Below are the code and all the weights of a small trained network. Each question names an input and a class and asks about switching units off, where a switched-off unit gives its printed mean instead of its output.

import numpy as np


def w(rows, s, z=0):
    codes = np.array(rows[::2]) - 128.0
    scale = np.full(codes.shape[1], s)
    scale[-1] = z or s
    return codes * scale


def norm(h):
    return h / np.sqrt((h * h).mean(-1, keepdims=True) + 1e-5)


def f(y):
    return y / 2 * (1 + np.tanh(0.7978845608 * (y + 0.044715 * y**3)))


def log_softmax(a):
    a = a - a.max(-1, keepdims=True)
    return a - np.log(np.exp(a).sum(-1, keepdims=True))


def net(x, mask):
    res = np.array(x, float).reshape(1, 2) / 4 @ E
    u = 0
    for l in range(3):
        y = f(norm(res) @ A[l][:, :-1].T + A[l][:, -1])
        res = res + np.where(mask[u : u + 12], y, B[l][:, -1]) @ B[l][:, :-1]
        u += 12
    return log_softmax(norm(res)[-1] @ U[:, :-1].T + U[:, -1])


A, B = {}, {}
E = w([
[141,141,239],'x0',
[170,253,27],'x1',
],0.0071)
A[0] = w([
[71,180,48,215],'0.n0',
[134,201,217,63],'0.n1',
[54,191,220,170],'0.n2',
[81,89,17,168],'0.n3',
[145,164,104,231],'0.n4',
[11,214,222,102],'0.n5',
[130,224,26,252],'0.n6',
[145,182,77,128],'0.n7',
[90,210,207,72],'0.n8',
[175,133,113,108],'0.n9',
[145,106,150,111],'0.n10',
[1,70,156,108],'0.n11',
],0.0093,0.0016)
B[0] = w([
[142,90,220,191],'0.n0',
[160,50,58,186],'0.n1',
[127,153,36,188],'0.n2',
[240,158,104,187],'0.n3',
[104,89,173,161],'0.n4',
[154,146,77,179],'0.n5',
[117,54,212,254],'0.n6',
[37,192,198,175],'0.n7',
[149,23,62,174],'0.n8',
[71,101,111,132],'0.n9',
[148,197,2,134],'0.n10',
[63,133,80,179],'0.n11',
],0.0045,0.0069)
A[1] = w([
[194,99,154,178],'1.n0',
[67,208,154,170],'1.n1',
[118,110,156,200],'1.n2',
[54,117,56,4],'1.n3',
[51,54,24,158],'1.n4',
[161,118,198,158],'1.n5',
[169,142,109,189],'1.n6',
[127,225,188,102],'1.n7',
[124,172,168,80],'1.n8',
[79,90,210,104],'1.n9',
[254,128,123,114],'1.n10',
[140,124,190,68],'1.n11',
],0.0095,0.0022)
B[1] = w([
[157,125,60,209],'1.n0',
[117,116,192,144],'1.n1',
[141,185,50,170],'1.n2',
[189,45,183,135],'1.n3',
[154,215,193,253],'1.n4',
[223,193,3,199],'1.n5',
[179,55,111,164],'1.n6',
[109,133,48,177],'1.n7',
[99,123,120,133],'1.n8',
[97,118,143,215],'1.n9',
[128,16,145,228],'1.n10',
[174,145,168,157],'1.n11',
],0.0044,0.0045)
A[2] = w([
[154,56,84,216],'2.n0',
[173,46,181,184],'2.n1',
[248,112,117,160],'2.n2',
[229,245,135,104],'2.n3',
[170,163,151,152],'2.n4',
[204,167,183,160],'2.n5',
[30,116,152,2],'2.n6',
[166,121,189,173],'2.n7',
[100,238,64,188],'2.n8',
[70,80,113,64],'2.n9',
[197,57,92,194],'2.n10',
[152,87,80,174],'2.n11',
],0.011,0.0025)
B[2] = w([
[115,255,71,226],'2.n0',
[184,147,127,230],'2.n1',
[196,149,171,253],'2.n2',
[72,87,159,200],'2.n3',
[167,113,214,151],'2.n4',
[205,93,105,176],'2.n5',
[162,51,208,137],'2.n6',
[195,217,41,167],'2.n7',
[106,38,172,158],'2.n8',
[107,92,139,131],'2.n9',
[189,255,107,254],'2.n10',
[216,217,94,191],'2.n11',
],0.0055,0.0081)
U = w([
[240,203,90,171],'0',
[137,10,238,179],'1',
[230,137,163,170],'2',
[78,106,59,8],'3',
[49,124,54,2],'4',
[97,97,61,14],'5',
[14,129,36,3],'6',
[25,142,85,11],'7',
],0.013,0.007)

Each question gives the input, the list of numbers given to net, and the class t.
The units are the neurons (one row each of A and B). Each row of codes is followed by its name. A weight is (code - 128) times the scale printed after its matrix; where a second scale follows, it is the last column's (A, B and U).
mask holds one flag per neuron, layer by layer. A switched-off neuron (its flag False) gives its mean, the last column of its row in B, instead of its output. The means were averaged over made-up inputs and are rounded, as every weight is.
A unit's drop is (log p(t) with every unit on - log p(t) with that unit switched off) / (log p(t) with every unit on - log p(t) with every unit switched off).
unit that matters most: the unit with the biggest drop
k most important neurons: the k neurons with the biggest drops, biggest first
k most important neurons of layer l: the k neurons of layer l with the biggest drops, biggest first
drop of u: that unit's drop, to one decimal
input [8,-6], class 0: unit that matters most => 0.n7
input [1,2], class 2: 2 most important neurons of layer 0 => (0.n6, 0.n11)
input [4,6], class 1: 2 most important neurons of layer 0 => (0.n7, 0.n3)
input [-1,3], class 2: 3 most important neurons => (0.n6, 0.n0, 0.n2)
input [-8,-8], class 0: 2 most important neurons => (0.n7, 0.n3)
input [-4,-5], class 1: 3 most important neurons of layer 2 => (2.n0, 2.n10, 2.n11)
input [-1,2], class 2: 2 most important neurons of layer 2 => (2.n0, 2.n10)
input [0,2], class 2: 2 most important neurons of layer 0 => (0.n6, 0.n7)
input [7,-6], class 0: 2 most important neurons of layer 0 => (0.n7, 0.n6)
input [-3,-5], class 1: 2 most important neurons => (2.n10, 0.n11)
input [3,5], class 1: 2 most important neurons => (0.n7, 0.n3)
input [-2,5], class 1: drop of 0.n7 => 0.8
input [4,7], class 1: drop of 0.n7 => 0.5
input [1,4], class 1: drop of 0.n7 => 0.4
input [-6,8], class 1: most important neuron of layer 2 => (2.n8)
